The symbols move the states like this.
Q348: φ>Q752, κ>Q241, γ>Q677, δ>Q697
Q590: φ>Q267, κ>Q416, γ>Q673, δ>Q691
Q128: φ>Q308, κ>Q15, γ>Q69, δ>Q241
Q241: φ>Q69, κ>Q128, γ>Q752, δ>Q348
Q985: φ>Q736, κ>Q980, γ>Q843, δ>Q460
Q736: φ>Q785, κ>Q186, γ>Q731, δ>Q843
Q99: φ>Q15, κ>Q423, γ>Q128, δ>Q442
Q682: φ>Q423, κ>Q673, γ>Q99, δ>Q308
Q900: φ>Q590, κ>Q733, γ>Q691, δ>Q423
Q843: φ>Q731, κ>Q736, γ>Q652, δ>Q531
Q697: φ>Q677, κ>Q348, γ>Q782, δ>Q578
Q442: φ>Q128, κ>Q99, γ>Q241, δ>Q174
Q531: φ>Q652, κ>Q843, γ>Q447, δ>Q582
Q652: φ>Q460, κ>Q731, γ>Q243, δ>Q447
Q691: φ>Q673, κ>Q590, γ>Q682, δ>Q15
Q731: φ>Q985, κ>Q785, γ>Q460, δ>Q652
Q15: φ>Q682, κ>Q691, γ>Q308, δ>Q128
Q69: φ>Q442, κ>Q308, γ>Q174, δ>Q752
Q186: φ>Q578, κ>Q956, γ>Q785, δ>Q736
Q785: φ>Q980, κ>Q578, γ>Q985, δ>Q731
Q267: φ>Q733, κ>Q582, γ>Q900, δ>Q673
Q416: φ>Q582, κ>Q243, γ>Q267, δ>Q590
Q673: φ>Q900, κ>Q267, γ>Q423, δ>Q682
Q677: φ>Q153, κ>Q752, γ>Q956, δ>Q782
Q782: φ>Q956, κ>Q677, γ>Q186, δ>Q980
Q153: φ>Q348, κ>Q174, γ>Q697, δ>Q956
Q460: φ>Q843, κ>Q985, γ>Q531, δ>Q243
Q308: φ>Q99, κ>Q682, γ>Q442, δ>Q69
Q423: φ>Q691, κ>Q900, γ>Q15, δ>Q99
Q752: φ>Q174, κ>Q69, γ>Q153, δ>Q677
Q174: φ>Q241, κ>Q442, γ>Q348, δ>Q153
Q578: φ>Q782, κ>Q697, γ>Q980, δ>Q785
Q956: φ>Q697, κ>Q153, γ>Q578, δ>Q186
Q733: φ>Q416, κ>Q447, γ>Q590, δ>Q900
Q447: φ>Q243, κ>Q652, γ>Q416, δ>Q733
Q980: φ>Q186, κ>Q782, γ>Q736, δ>Q985
Q243: φ>Q531, κ>Q460, γ>Q582, δ>Q416
Q582: φ>Q447, κ>Q531, γ>Q733, δ>Q267

In the rows, zero is written as 4.99.

Here are some states, each with a row of numbers. One shown again gets a slightly different row.
Q416: 6.05,5.11,6.57,4.92,5.49,9.72
Q348: 5.04,5.46,4.2,3.88,4.73,0.27
Q348: 5.09,5.49,4.13,3.98,4.76,0.17
Q174: 6.72,5.38,5.9,5.18,7.01,1.0
Q447: 3.99,4.23,4.56,6.01,4.27,9.6
Q731: 3.76,1.76,7.69,5.46,3.72,6.77
Q752: 5.95,5.23,5.48,4.19,5.88,0.37
Q15: 8.13,7.9,4.91,4.25,7.34,4.82
Q691: 5.99,7.33,3.7,7.05,7.16,7.53
Q697: 3.13,2.78,4.83,7.52,4.93,1.37
Q697: 3.25,2.96,4.84,7.4,5.1,1.61
Q423: 7.24,7.29,4.92,6.59,8.26,6.93
Q99: 7.2,8.44,3.66,3.6,6.44,3.73
Q531: 3.38,4.5,4.5,3.34,2.19,8.4
Q900: 5.72,7.91,2.46,4.59,5.12,7.96
Q782: 4.39,2.02,7.58,5.36,4.85,1.9
Q652: 4.38,3.95,5.64,2.25,2.18,7.4

In each set, the symbols that take the first to the second take the third to the fourth, perhaps in another order. Give the fourth.
Answer with the state's name.
5.61,8.05,2.28,4.38,5.14,7.96
: 5.97,7.51,3.6,7.22,7.19,7.56
:: 5.78,6.08,4.29,7.66,7.9,2.45
: Q174

6.07,7.71,3.43,2.91,4.78,8.17
: 6.85,6.93,5.19,2.64,5.02,8.61
:: 4.68,2.08,7.97,3.94,3.52,6.89
: Q731

1.94,2.02,4.97,5.88,2.57,5.43
: 3.87,2.41,6.5,7.04,5.41,1.84
:: 3.75,2.32,6.46,6.82,5.07,1.88
: Q174

7.19,7.01,4.82,6.69,7.96,6.75
: 8.11,7.88,4.94,3.77,7.34,4.69
:: 5.9,6.13,4.21,7.69,7.79,2.14
: Q174

4.67,2.22,7.37,3.75,3.84,2.05
: 3.1,2.99,4.8,7.31,5.1,1.42
:: 7.02,7.39,4.63,6.54,7.93,6.74
: Q900

4.12,1.51,7.56,5.48,3.65,6.73
: 4.2,3.95,5.79,2.18,2.12,7.65
:: 6.87,6.06,6.36,3.63,5.3,9.07
: Q900

6.22,5.72,5.58,4.01,5.7,0.51
: 3.01,3.88,3.73,6.47,4.65,0.92
:: 6.22,7.84,3.46,3.1,4.59,8.18
: Q691

6.81,5.99,6.34,3.66,5.41,9.07
: 6.17,5.14,6.62,4.96,5.64,9.49
:: 4.95,5.38,4.28,4.0,4.77,0.29
: Q752

6.54,5.51,5.92,4.98,7.1,0.85
: 5.21,6.84,2.77,7.44,7.35,2.6
:: 5.28,7.01,2.7,7.44,7.19,2.71
: Q99

3.77,2.08,6.49,7.08,5.21,1.87
: 4.27,2.29,7.36,3.74,3.82,2.18
:: 7.13,7.2,4.8,6.75,7.85,6.79
: Q15

3.81,2.33,6.51,6.96,5.17,1.78
: 4.83,5.55,4.12,3.83,5.01,0.21
:: 4.08,2.52,6.5,3.01,2.79,2.5
: Q697

6.72,5.94,6.41,3.54,5.33,9.05
: 5.97,7.4,3.59,7.14,7.06,7.59
:: 2.72,1.59,6.3,6.58,3.33,6.08
: Q531

4.78,3.17,7.17,2.47,2.87,7.19
: 1.96,2.0,5.02,5.99,2.49,5.23
:: 7.78,7.67,5.43,5.46,7.86,5.73
: Q900

4.17,4.02,5.7,2.16,2.05,7.65
: 4.6,3.04,7.0,2.6,2.57,7.17
:: 5.4,7.73,2.35,6.25,6.23,7.92
: Q900

3.58,4.53,4.36,3.24,2.22,8.44
: 3.94,4.45,4.6,5.86,4.18,9.67
:: 5.53,8.01,2.44,4.46,5.07,7.94
: Q691

3.52,4.39,4.36,3.21,2.23,8.34
: 4.54,2.21,7.98,3.94,3.54,6.99
:: 7.26,8.34,3.59,3.49,6.61,3.82
: Q423

6.87,6.81,5.04,2.73,4.93,8.57
: 6.81,5.98,6.3,3.52,5.35,9.26
:: 3.73,4.76,3.29,5.04,4.46,0.53
: Q348

7.8,7.57,5.52,5.44,7.98,5.81
: 7.16,7.36,4.65,6.79,7.95,6.86
:: 3.84,2.3,6.55,7.08,5.18,1.82
: Q697

4.47,1.99,7.54,5.62,4.89,1.91
: 3.85,2.6,6.44,2.67,2.79,2.41
:: 4.5,3.02,7.31,2.5,2.77,7.3
: Q531

6.59,5.36,5.55,6.81,8.04,1.74
: 5.89,6.14,4.34,7.66,7.74,2.44
:: 6.17,5.55,5.6,3.92,6.01,0.38
: Q174

5.27,7.83,2.59,6.27,5.87,7.87
: 7.75,7.56,5.42,5.47,7.85,5.93
:: 3.29,3.92,3.56,6.54,4.65,0.93
: Q782

3.76,4.36,4.4,5.98,3.91,9.65
: 5.27,8.1,2.44,4.38,5.1,8.02
:: 5.47,7.81,2.46,4.41,5.1,8.08
: Q99

6.55,5.53,5.98,5.42,7.16,1.09
: 6.46,5.5,5.58,6.85,7.95,1.84
:: 3.87,4.99,3.45,5.1,4.4,0.56
: Q348

5.58,7.96,2.49,4.57,5.02,8.06
: 5.97,7.48,3.6,6.93,7.34,7.7
:: 4.76,2.89,7.21,2.35,2.69,7.16
: Q531

3.85,2.67,6.46,2.75,2.66,2.3
: 3.98,1.42,7.57,5.55,3.65,6.63
:: 3.92,2.59,6.39,3.1,2.6,2.41
: Q731

4.04,3.79,5.65,2.17,2.35,7.63
: 2.74,1.48,6.49,6.29,3.17,6.11
:: 5.5,7.94,2.56,4.43,5.14,7.91
: Q416

4.73,2.93,7.18,2.44,2.72,7.17
: 3.47,4.5,3.86,4.83,2.85,9.08
:: 6.09,7.85,3.54,2.93,4.62,8.0
: Q691

6.71,5.34,6.22,5.18,7.2,0.72
: 3.76,5.1,3.1,5.01,4.19,0.39
:: 3.66,1.4,7.51,5.32,3.82,6.53
: Q652

5.36,7.97,2.0,5.91,6.32,3.11
: 7.92,7.91,4.95,3.91,7.39,4.57
:: 3.59,5.08,3.26,4.97,4.54,0.42
: Q174

4.48,2.02,7.7,5.52,4.87,1.86
: 3.85,2.6,6.39,2.95,2.79,2.44
:: 5.46,7.87,2.32,6.19,6.02,7.78
: Q423

2.08,2.46,4.58,4.58,2.07,4.07
: 2.96,2.65,5.13,3.15,1.98,3.18
:: 4.57,2.16,7.59,3.66,4.04,2.04
: Q782

2.8,2.41,5.23,3.23,2.01,3.03
: 4.28,2.31,7.6,5.42,4.84,2.02
:: 5.5,7.76,1.96,5.94,6.59,2.96
: Q15

4.71,3.19,7.2,2.51,2.78,7.22
: 4.67,2.14,8.06,3.74,3.41,7.08
:: 6.19,8.31,2.33,4.18,6.36,3.32
: Q99

7.36,8.49,3.6,3.57,6.61,4.09
: 5.23,7.11,2.68,7.43,7.09,2.81
:: 5.06,6.74,2.7,7.36,7.33,2.87
: Q174

7.14,7.32,4.87,6.57,8.0,6.85
: 7.24,8.43,3.55,3.58,6.67,3.71
:: 6.1,7.81,3.57,3.08,4.83,8.03
: Q691

4.68,2.16,7.78,3.98,3.61,7.08
: 4.0,1.56,7.6,5.61,3.79,6.73
:: 5.39,7.69,2.64,6.13,6.06,7.88
: Q900

6.24,8.33,2.46,4.62,6.34,3.25
: 5.37,7.8,1.87,6.07,6.72,2.86
:: 4.61,3.33,7.19,2.48,2.8,7.18
: Q652

3.07,3.91,3.4,6.55,4.54,0.99
: 5.61,6.14,4.25,7.81,7.89,2.47
:: 4.44,2.03,7.54,3.87,3.87,1.86
: Q348

5.51,7.9,2.19,4.64,5.0,8.06
: 7.96,8.1,4.85,3.98,7.36,4.69
:: 6.67,6.83,5.05,2.79,4.97,8.35
: Q423

5.48,7.77,2.55,6.16,5.95,7.89
: 5.62,7.88,2.49,4.45,5.11,7.91
:: 4.94,4.57,5.77,6.09,5.03,9.87
: Q447

7.82,7.59,5.36,5.33,8.13,5.83
: 7.14,6.92,5.17,2.71,4.79,8.38
:: 3.69,4.47,4.52,6.12,3.95,9.6
: Q731

3.18,2.87,4.8,7.35,4.98,1.49
: 4.98,5.49,4.38,3.85,4.81,0.24
:: 5.05,4.62,5.69,6.08,5.23,9.62
: Q531

